Here is a tiny trained network, its code and every weight. The questions are about switching its units off for an input and a target symbol, where a switched-off unit gives its printed mean instead of its output.

import numpy as np


def w(rows, s, z=0):
    codes = np.array(rows[::2]) - 128.0
    scale = np.full(codes.shape[1], s)
    scale[-1] = z or s
    return codes * scale


def f(y):
    return y / 2 * (1 + np.tanh(0.7978845608 * (y + 0.044715 * y**3)))


def softmax(a):
    e = np.exp(a - a.max(-1, keepdims=True))
    return e / e.sum(-1, keepdims=True)


def log_softmax(a):
    a = a - a.max(-1, keepdims=True)
    return a - np.log(np.exp(a).sum(-1, keepdims=True))


def net(x, mask):
    ids = ['ΓΔΘΞΦαβεζηλμστψ'.index(c) for c in x.split()]
    T = len(ids)
    res = E[ids] + P[:T]
    u = 0
    for l in range(2):
        q, k, v = (res @ M[l].T for M in (Q, K, V))
        z = softmax(np.where(np.tri(T) > 0, q @ k.T / 3**0.5, -1e9)) @ v
        res = res + np.where(mask[u], z, O[l][:, -1]) @ O[l][:, :-1]
        u += 1
        y = f(res @ A[l][:, :-1].T + A[l][:, -1])
        res = res + np.where(mask[u : u + 8], y, B[l][:, -1]) @ B[l][:, :-1]
        u += 8
    return log_softmax(res[-1] @ U[:, :-1].T + U[:, -1])


Q, K, V, O, A, B = {}, {}, {}, {}, {}, {}
E = w([
[119,195,158,101],'Γ',
[93,189,86,125],'Δ',
[101,54,107,130],'Θ',
[123,76,80,148],'Ξ',
[145,187,114,121],'Φ',
[123,66,121,210],'α',
[67,37,133,123],'β',
[162,183,35,240],'ε',
[36,206,177,128],'ζ',
[126,188,191,96],'η',
[103,109,117,99],'λ',
[102,106,121,98],'μ',
[135,172,249,82],'σ',
[141,190,147,107],'τ',
[107,188,128,122],'ψ',
],0.019)
P = w([
[194,133,77,35],'0',
[146,207,163,116],'1',
[125,191,155,129],'2',
[106,184,144,135],'3',
[97,172,132,139],'4',
[86,167,123,147],'5',
[70,162,112,152],'6',
[58,153,99,157],'7',
[45,146,88,165],'8',
[32,138,77,171],'9',
[14,135,54,176],'10',
[2,136,59,167],'11',
],0.0098)
Q[0] = w([
[67,226,153,113],'L0H0',
[29,142,216,196],'L0H0',
[197,76,82,2],'L0H0',
],0.0064)
K[0] = w([
[250,58,142,134],'L0H0',
[138,101,72,193],'L0H0',
[136,200,126,63],'L0H0',
],0.013)
V[0] = w([
[125,160,97,38],'L0H0',
[193,126,155,120],'L0H0',
[154,47,115,254],'L0H0',
],0.0052)
O[0] = w([
[149,114,2,117,53],'L0H0',
[233,123,145,102,93],'L0H0',
[162,149,203,197,254],'L0H0',
],0.0096,0.0042)
A[0] = w([
[168,161,69,134,147],'L0N0',
[156,158,169,100,99],'L0N1',
[141,142,185,128,102],'L0N2',
[75,146,115,73,1],'L0N3',
[206,60,144,176,76],'L0N4',
[101,74,152,5,46],'L0N5',
[137,165,90,177,79],'L0N6',
[117,145,212,154,123],'L0N7',
],0.012,0.0084)
B[0] = w([
[44,165,75,77,143],'L0N0',
[94,90,110,191,151],'L0N1',
[93,186,105,168,169],'L0N2',
[141,254,219,101,126],'L0N3',
[229,253,217,117,142],'L0N4',
[163,147,212,52,138],'L0N5',
[167,218,161,192,140],'L0N6',
[158,139,33,89,253],'L0N7',
],0.0075,0.011)
Q[1] = w([
[146,4,144,62],'L1H0',
[138,24,111,133],'L1H0',
[75,63,83,89],'L1H0',
],0.017)
K[1] = w([
[140,208,161,5],'L1H0',
[130,168,118,60],'L1H0',
[206,140,59,19],'L1H0',
],0.014)
V[1] = w([
[77,215,247,166],'L1H0',
[91,185,72,64],'L1H0',
[157,174,32,189],'L1H0',
],0.013)
O[1] = w([
[49,72,205,178,255],'L1H0',
[60,223,136,169,197],'L1H0',
[214,102,81,253,227],'L1H0',
],0.014,0.0095)
A[1] = w([
[98,132,116,73,221],'L1N0',
[137,35,62,238,44],'L1N1',
[16,84,127,96,221],'L1N2',
[119,131,254,142,104],'L1N3',
[174,207,135,76,85],'L1N4',
[100,122,205,51,148],'L1N5',
[126,244,135,167,10],'L1N6',
[30,25,209,60,55],'L1N7',
],0.0091,0.013)
B[1] = w([
[155,163,183,73,168],'L1N0',
[104,153,147,63,252],'L1N1',
[254,58,201,134,193],'L1N2',
[91,126,46,91,177],'L1N3',
[132,58,98,180,156],'L1N4',
[125,133,152,255,170],'L1N5',
[68,22,152,84,179],'L1N6',
[40,179,43,149,170],'L1N7',
],0.0084,0.036)
U = w([
[109,80,156,110,68],'Γ',
[105,96,106,160,76],'Δ',
[150,164,111,127,210],'Θ',
[176,141,89,193,186],'Ξ',
[130,88,92,163,108],'Φ',
[164,1,142,166,158],'α',
[196,152,187,153,167],'β',
[161,136,130,239,110],'ε',
[102,81,160,160,7],'ζ',
[136,98,189,132,59],'η',
[125,103,131,113,123],'λ',
[128,107,137,110,125],'μ',
[127,170,158,166,94],'σ',
[111,108,118,128,115],'τ',
[115,112,118,142,118],'ψ',
],0.01,0.014)

Each question gives the input, a string of symbols that net reads in full, and the target symbol t.
The units are the heads (3 rows each of Q, K, V and O) and the neurons (one row each of A and B). Each row of codes is followed by its name. A weight is (code - 128) times the scale printed after its matrix; where a second scale follows, it is the last column's (O, A, B and U).
mask holds one flag per unit, layer by layer, with each layer's heads first. A switched-off unit (its flag False) gives its mean, the last column of its rows in O or B, instead of its output. The means were averaged over made-up inputs and are rounded, as every weight is.
A unit's drop is (log p(t) with every unit on - log p(t) with that unit switched off) / (log p(t) with every unit on - log p(t) with every unit switched off).
The circuit of an input: a set's keep is (log p(t) with only the set's units on - log p(t) with every unit switched off) / (log p(t) with every unit on - log p(t) with every unit switched off). Starting from the 12 units with the biggest drops (on a tie, the unit counted first), units are removed one at a time, each time the one whose removal leaves the highest keep (on an exact tie, the one counted first), for as long as the keep stays at least 0.8.
circuit, biggest first: the units of the circuit, biggest drop first
most important unit: the unit with the biggest drop
top k neurons: the k neurons with the biggest drops, biggest first
top k neurons in layer l: the k neurons of layer l with the biggest drops, biggest first
input α β α Δ β Θ η Δ μ Δ, target Θ: top 2 neurons -> L0N4; L1N2
input η Θ α α Δ Θ, target η: top 3 neurons -> L0N5; L0N7; L1N2
input σ β Γ α ε Φ λ Φ Φ, target ε: most important unit -> L0N7
input ζ Γ ζ ζ τ λ α λ ζ β, target ζ: top 4 neurons -> L1N2; L1N7; L0N3; L0N7
input η σ σ, target σ: top 2 neurons in layer 1 -> L1N7; L1N5
input ψ λ α α ε Δ, target ε: circuit, biggest first -> L0N4; L1H0
input σ Ξ Δ α ζ α Δ σ μ ζ Ξ σ, target Ξ: top 2 neurons in layer 0 -> L0N7; L0N4
input Φ σ η ζ Γ ψ β Θ μ, target Φ: top 2 neurons -> L1N6; L1N4
input Φ ζ ψ σ ε β Γ Φ ζ Δ, target β: top 2 neurons -> L0N0; L0N7
input Γ σ Γ ε α Γ μ α Ξ, target Γ: top 4 neurons -> L1N6; L0N5; L0N7; L0N3
input σ σ Φ τ λ, target σ: top 4 neurons -> L1N7; L1N5; L0N5; L0N7
input μ ε α ζ τ ψ η τ, target α: top 2 neurons -> L0N0; L0N4
input α ζ ζ τ μ β Θ Γ Γ, target Θ: top 3 neurons -> L1N2; L0N5; L0N4
input ζ η β ψ λ Φ ζ Θ η, target Θ: circuit, biggest first -> L1H0
input Φ β β β ε α β α Γ β ψ, target β: top 2 neurons in layer 0 -> L0N7; L0N4
input Γ α α ζ σ β β η α Φ ζ, target α: top 2 neurons -> L0N4; L1N7
input α η λ, target α: top 4 neurons in layer 0 -> L0N7; L0N1; L0N4; L0N0
input α Γ Γ η Θ α ψ Θ ζ Δ η ζ, target Θ: top 4 neurons in layer 0 -> L0N7; L0N4; L0N5; L0N3
input Δ β β Θ Ξ σ η, target Ξ: circuit, biggest first -> L1H0; L0H0
input Θ σ Θ, target Θ: circuit, biggest first -> L1H0; L0H0
